Here is a tiny trained network, its code and every weight. The questions are about switching its units off for an input and a target symbol, where a switched-off unit gives its printed mean instead of its output.

import numpy as np


def w(rows, s, z=0):
    codes = np.array(rows[::2]) - 128.0
    scale = np.full(codes.shape[1], s)
    scale[-1] = z or s
    return codes * scale


def f(y):
    return y / 2 * (1 + np.tanh(0.7978845608 * (y + 0.044715 * y**3)))


def softmax(a):
    e = np.exp(a - a.max(-1, keepdims=True))
    return e / e.sum(-1, keepdims=True)


def log_softmax(a):
    a = a - a.max(-1, keepdims=True)
    return a - np.log(np.exp(a).sum(-1, keepdims=True))


def net(x, mask):
    ids = ['βγδζηθλπστφω'.index(c) for c in x.split()]
    T = len(ids)
    res = E[ids] + P[:T]
    r = res
    for j in range(2):
        rows = slice(3 * j, 3 * j + 3)
        q, k, v = (r @ M[0][rows].T for M in (Q, K, V))
        z = softmax(np.where(np.tri(T) > 0, q @ k.T / 3**0.5, -1e9)) @ v
        o = O[0][rows]
        res = res + np.where(mask[j], z, o[:, -1]) @ o[:, :-1]
    y = f(res @ A[0][:, :-1].T + A[0][:, -1])
    res = res + np.where(mask[2:6], y, B[0][:, -1]) @ B[0][:, :-1]
    return log_softmax(res[-1] @ U[:, :-1].T + U[:, -1])


Q, K, V, O, A, B = {}, {}, {}, {}, {}, {}
E = w([
[170,81,138,96,101],'β',
[229,72,118,93,63],'γ',
[179,47,122,115,53],'δ',
[123,170,78,158,78],'ζ',
[145,122,151,141,158],'η',
[101,160,91,136,76],'θ',
[129,173,190,69,132],'λ',
[200,93,137,179,97],'π',
[162,35,3,65,220],'σ',
[110,61,148,168,111],'τ',
[110,146,166,143,128],'φ',
[65,148,135,136,111],'ω',
],0.018)
P = w([
[129,118,108,3,192],'0',
[104,128,122,97,154],'1',
[89,144,144,134,136],'2',
[68,162,169,168,101],'3',
[48,179,174,178,83],'4',
[35,224,198,173,74],'5',
],0.005)
Q[0] = w([
[169,42,142,128,255],'h1',
[110,85,217,119,123],'h1',
[93,167,90,74,170],'h1',
[120,56,201,119,96],'h2',
[138,147,145,153,151],'h2',
[135,85,48,195,96],'h2',
],0.032)
K[0] = w([
[109,111,90,125,252],'h1',
[114,165,188,146,158],'h1',
[168,122,81,55,122],'h1',
[132,52,112,165,77],'h2',
[138,151,136,129,114],'h2',
[120,137,102,194,205],'h2',
],0.04)
V[0] = w([
[159,105,149,205,204],'h1',
[95,43,195,98,116],'h1',
[5,72,112,144,129],'h1',
[109,160,133,154,101],'h2',
[97,160,64,142,117],'h2',
[178,120,118,203,192],'h2',
],0.018)
O[0] = w([
[56,155,201,238,100,3],'h1',
[112,243,2,163,127,252],'h1',
[101,88,64,231,244,146],'h1',
[212,153,133,146,48,51],'h2',
[115,164,35,97,62,75],'h2',
[36,59,143,122,58,58],'h2',
],0.0091,0.004)
A[0] = w([
[198,47,178,89,106,3],'n1',
[133,104,255,86,94,63],'n2',
[192,47,171,169,163,55],'n3',
[83,246,134,85,94,24],'n4',
],0.011,0.0046)
B[0] = w([
[132,189,246,250,82,255],'n1',
[45,167,13,43,162,252],'n2',
[39,79,113,73,135,208],'n3',
[90,55,198,225,203,243],'n4',
],0.011,0.0074)
U = w([
[84,127,134,113,148,95],'β',
[106,72,204,143,159,167],'γ',
[84,164,86,202,147,122],'δ',
[128,149,160,137,81,220],'ζ',
[53,121,175,115,150,116],'η',
[147,149,59,82,152,227],'θ',
[96,173,182,92,254,74],'λ',
[68,105,102,95,133,118],'π',
[64,38,99,102,201,35],'σ',
[101,182,161,118,168,118],'τ',
[101,63,135,126,125,253],'φ',
[44,190,98,111,106,77],'ω',
],0.006,0.0044)

Each question gives the input, a string of symbols that net reads in full, and the target symbol t.
The units are the heads (3 rows each of Q, K, V and O) and the neurons (one row each of A and B). Each row of codes is followed by its name. A weight is (code - 128) times the scale printed after its matrix; where a second scale follows, it is the last column's (O, A, B and U).
mask holds one flag per unit, heads first, then neurons. A switched-off unit (its flag False) gives its mean, the last column of its rows in O or B, instead of its output. The means were averaged over made-up inputs and are rounded, as every weight is.
A unit's drop is (log p(t) with every unit on - log p(t) with that unit switched off) / (log p(t) with every unit on - log p(t) with every unit switched off).
The circuit of an input: a set's keep is (log p(t) with only the set's units on - log p(t) with every unit switched off) / (log p(t) with every unit on - log p(t) with every unit switched off). Starting from all 6 units, units are removed one at a time, each time the one whose removal leaves the highest keep (on an exact tie, the one counted first), for as long as the keep stays at least 0.8.
circuit, biggest first: the units of the circuit, biggest drop first
most important unit: the unit with the biggest drop
k most important neurons: the k neurons with the biggest drops, biggest first
which heads matter: for each layer, one digit per head in row order, 1 if its drop is at least 0.15 and else 0, layers parted by /
input ζ γ θ π β, target ω: circuit, biggest first	[h1, n2]
input δ ω δ ζ δ, target η: which heads matter	10
input θ θ η λ ζ π, target ω: circuit, biggest first	[n2, h1, h2]
input ζ λ γ, target ζ: most important neuron	[n1]
input σ θ ζ, target σ: circuit, biggest first	[h2, h1]
input ω φ ω ω δ δ, target σ: which heads matter	10
input θ θ ζ, target ζ: which heads matter	11
input ζ φ ζ τ β, target δ: which heads matter	10
input δ τ δ δ ζ, target δ: circuit, biggest first	[n4, h1, h2]
input θ ζ θ, target θ: circuit, biggest first	[h2, h1, n4]
input θ β δ β, target θ: circuit, biggest first	[n4, n1]
input β δ ζ γ, target η: circuit, biggest first	[n1, h1, n2, n3]
input β θ δ γ, target γ: circuit, biggest first	[n1, h1]
input γ δ δ δ γ, target θ: circuit, biggest first	[h1, n1]
input π δ σ θ, target σ: circuit, biggest first	[h2, n1]
input β θ ζ ζ ζ, target ζ: most important unit	h2
input λ ζ π γ, target ω: circuit, biggest first	[n2, h1, h2]
input σ δ δ δ, target θ: 3 most important neurons	[n1, n4, n3]
input π σ δ θ θ β, target γ: circuit, biggest first	[n1, h1]
input ζ δ δ δ π γ, target ω: 2 most important neurons	[n2, n4]
input π ω δ ζ δ γ, target η: 2 most important neurons	[n1, n3]
input δ θ δ, target γ: most important unit	n1
input τ δ ζ δ, target η: 3 most important neurons	[n1, n2, n3]
input λ β ω π, target σ: 2 most important neurons	[n3, n1]
